Below is a small trained network, with its code and all its weights. Each question gives an input and a class and asks what happens when units are switched off, that is, made to give their printed mean instead of their output.

import numpy as np


def w(rows, s, z=0):
    codes = np.array(rows[::2]) - 128.0
    scale = np.full(codes.shape[1], s)
    scale[-1] = z or s
    return codes * scale


def norm(h):
    return h / np.sqrt((h * h).mean(-1, keepdims=True) + 1e-5)


def f(y):
    return y / 2 * (1 + np.tanh(0.7978845608 * (y + 0.044715 * y**3)))


def log_softmax(a):
    a = a - a.max(-1, keepdims=True)
    return a - np.log(np.exp(a).sum(-1, keepdims=True))


def net(x, mask):
    res = np.array(x, float).reshape(1, 8) / 4 @ E
    u = 0
    for l in range(4):
        y = f(norm(res) @ A[l][:, :-1].T + A[l][:, -1])
        res = res + np.where(mask[u : u + 4], y, B[l][:, -1]) @ B[l][:, :-1]
        u += 4
    return log_softmax(norm(res)[-1] @ U[:, :-1].T + U[:, -1])


A, B = {}, {}
E = w([
[121,112,142,97,179,126,112,141],'x0',
[88,215,197,55,93,242,52,82],'x1',
[122,137,132,154,134,143,140,101],'x2',
[77,40,90,62,108,78,227,28],'x3',
[144,139,125,125,116,123,136,127],'x4',
[129,124,135,103,171,125,115,131],'x5',
[3,250,127,153,144,188,175,222],'x6',
[116,113,141,144,116,134,137,128],'x7',
],0.0052)
A[0] = w([
[192,190,253,134,93,163,3,149,72],'0.n1',
[117,138,144,230,160,63,98,160,196],'0.n2',
[92,154,158,168,23,114,213,117,148],'0.n3',
[86,121,74,198,181,117,99,233,5],'0.n4',
],0.0054,0.0016)
B[0] = w([
[112,74,134,210,149,66,73,86,252],'0.n1',
[174,190,71,95,232,254,218,127,179],'0.n2',
[165,122,145,104,188,133,116,132,178],'0.n3',
[157,165,164,10,136,140,135,153,166],'0.n4',
],0.0074,0.0039)
A[1] = w([
[87,105,151,91,120,110,48,217,65],'1.n1',
[48,207,130,36,80,226,162,142,7],'1.n2',
[135,81,30,93,176,85,244,146,117],'1.n3',
[169,78,96,82,254,142,82,178,224],'1.n4',
],0.0058,0.0018)
B[1] = w([
[112,205,153,155,181,120,104,73,131],'1.n1',
[82,2,145,161,189,73,104,106,191],'1.n2',
[83,131,206,187,154,76,58,150,253],'1.n3',
[160,91,131,151,22,116,170,146,213],'1.n4',
],0.0086,0.0056)
A[2] = w([
[120,157,61,45,134,197,168,73,67],'2.n1',
[117,165,183,157,192,170,238,255,247],'2.n2',
[87,99,163,227,143,130,114,107,211],'2.n3',
[243,100,45,145,81,96,131,116,137],'2.n4',
],0.0054,0.0014)
B[2] = w([
[152,105,71,141,58,174,177,75,112],'2.n1',
[149,154,99,73,63,220,116,125,208],'2.n2',
[255,153,149,148,144,35,162,91,253],'2.n3',
[167,87,89,140,222,186,129,174,195],'2.n4',
],0.0088,0.0049)
A[3] = w([
[202,222,136,185,169,155,29,118,237],'3.n1',
[160,111,117,121,57,40,97,70,142],'3.n2',
[63,254,188,133,121,49,138,165,156],'3.n3',
[157,52,146,76,82,123,90,9,246],'3.n4',
],0.0068,0.0013)
B[3] = w([
[108,3,88,96,131,85,202,128,237],'3.n1',
[37,226,144,147,96,151,194,76,233],'3.n2',
[252,41,182,111,124,241,212,220,190],'3.n3',
[71,238,72,118,110,150,42,163,254],'3.n4',
],0.0067,0.0053)
U = w([
[237,20,192,133,175,129,195,184,21],'0',
[121,87,167,181,177,21,54,45,127],'1',
[113,233,97,2,59,221,109,154,254],'2',
],0.0083,0.00091)

Each question gives the input, the list of numbers given to net, and the class t.
The units are the neurons (one row each of A and B). Each row of codes is followed by its name. A weight is (code - 128) times the scale printed after its matrix; where a second scale follows, it is the last column's (A, B and U).
mask holds one flag per neuron, layer by layer. A switched-off neuron (its flag False) gives its mean, the last column of its row in B, instead of its output. The means were averaged over made-up inputs and are rounded, as every weight is.
A unit's drop is (log p(t) with every unit on - log p(t) with that unit switched off) / (log p(t) with every unit on - log p(t) with every unit switched off).
The circuit of an input: a set's keep is (log p(t) with only the set's units on - log p(t) with every unit switched off) / (log p(t) with every unit on - log p(t) with every unit switched off). Starting from the 12 units with the biggest drops (on a tie, the unit counted first), units are removed one at a time, each time the one whose removal leaves the highest keep (on an exact tie, the one counted first), for as long as the keep stays at least 0.8.
circuit, biggest first: the units of the circuit, biggest drop first
most important unit: the unit with the biggest drop
k most important neurons: the k neurons with the biggest drops, biggest first
top k neurons in layer l: the k neurons of layer l with the biggest drops, biggest first
drop of u: that unit's drop, to one decimal
input [-4,8,5,3,-3,7,-5,4], class 2: circuit, biggest first : 3.n4
input [-7,6,8,7,4,-6,3,3], class 1: 4 most important neurons : 1.n2; 2.n2; 0.n1; 0.n3
input [0,5,6,0,4,3,8,-1], class 0: 2 most important neurons : 1.n2; 3.n3
input [-1,2,-2,5,8,-2,0,-7], class 2: top 3 neurons in layer 3 : 3.n4; 3.n2; 3.n1
input [-3,7,-2,-1,2,-7,2,-8], class 0: circuit, biggest first : 3.n3; 3.n1
input [8,6,-2,3,-5,7,-8,2], class 2: 2 most important neurons : 3.n4; 1.n3
input [-8,4,7,5,-6,-4,-2,2], class 2: 2 most important neurons : 1.n3; 3.n4
input [-2,-4,-6,-8,4,-2,3,6], class 2: 2 most important neurons : 2.n2; 0.n2
input [0,0,5,-4,4,-3,4,7], class 2: 3 most important neurons : 2.n2; 1.n3; 0.n2
input [2,4,-7,5,-1,-3,1,-7], class 1: 3 most important neurons : 1.n2; 0.n1; 2.n2
input [8,2,6,-7,-2,-8,5,0], class 0: 2 most important neurons : 3.n1; 0.n1
input [2,8,8,3,0,-6,2,1], class 1: 2 most important neurons : 1.n2; 2.n2
input [-1,4,4,-1,-6,1,8,-8], class 0: 2 most important neurons : 1.n2; 3.n3
input [-4,8,-5,8,-3,0,8,-6], class 1: most important unit : 1.n2
input [5,2,-1,-7,-6,-7,4,2], class 0: 2 most important neurons : 3.n1; 0.n1
input [0,-3,6,-5,8,-4,2,0], class 2: top 2 neurons in layer 2 : 2.n2; 2.n3
input [3,-5,0,-1,6,2,3,-1], class 2: 2 most important neurons : 2.n2; 0.n2
input [1,4,8,-5,2,7,7,0], class 0: drop of 2.n4 : 0.0
input [5,8,-3,1,-3,-1,1,-4], class 1: drop of 3.n1 : 0.1
input [8,5,-3,-2,8,-2,0,-3], class 1: most important unit : 0.n1
input [8,3,7,1,7,5,4,-1], class 1: drop of 1.n3 : 0.2
input [-8,2,6,-3,7,-8,7,0], class 0: drop of 1.n2 : 1.0
input [0,8,-1,8,2,2,-3,-1], class 2: 2 most important neurons : 3.n4; 1.n3
input [-5,3,7,-7,0,-6,8,1], class 0: top 2 neurons in layer 3 : 3.n1; 3.n4
input [-3,6,1,-8,7,-5,4,-5], class 0: 2 most important neurons : 3.n3; 3.n1
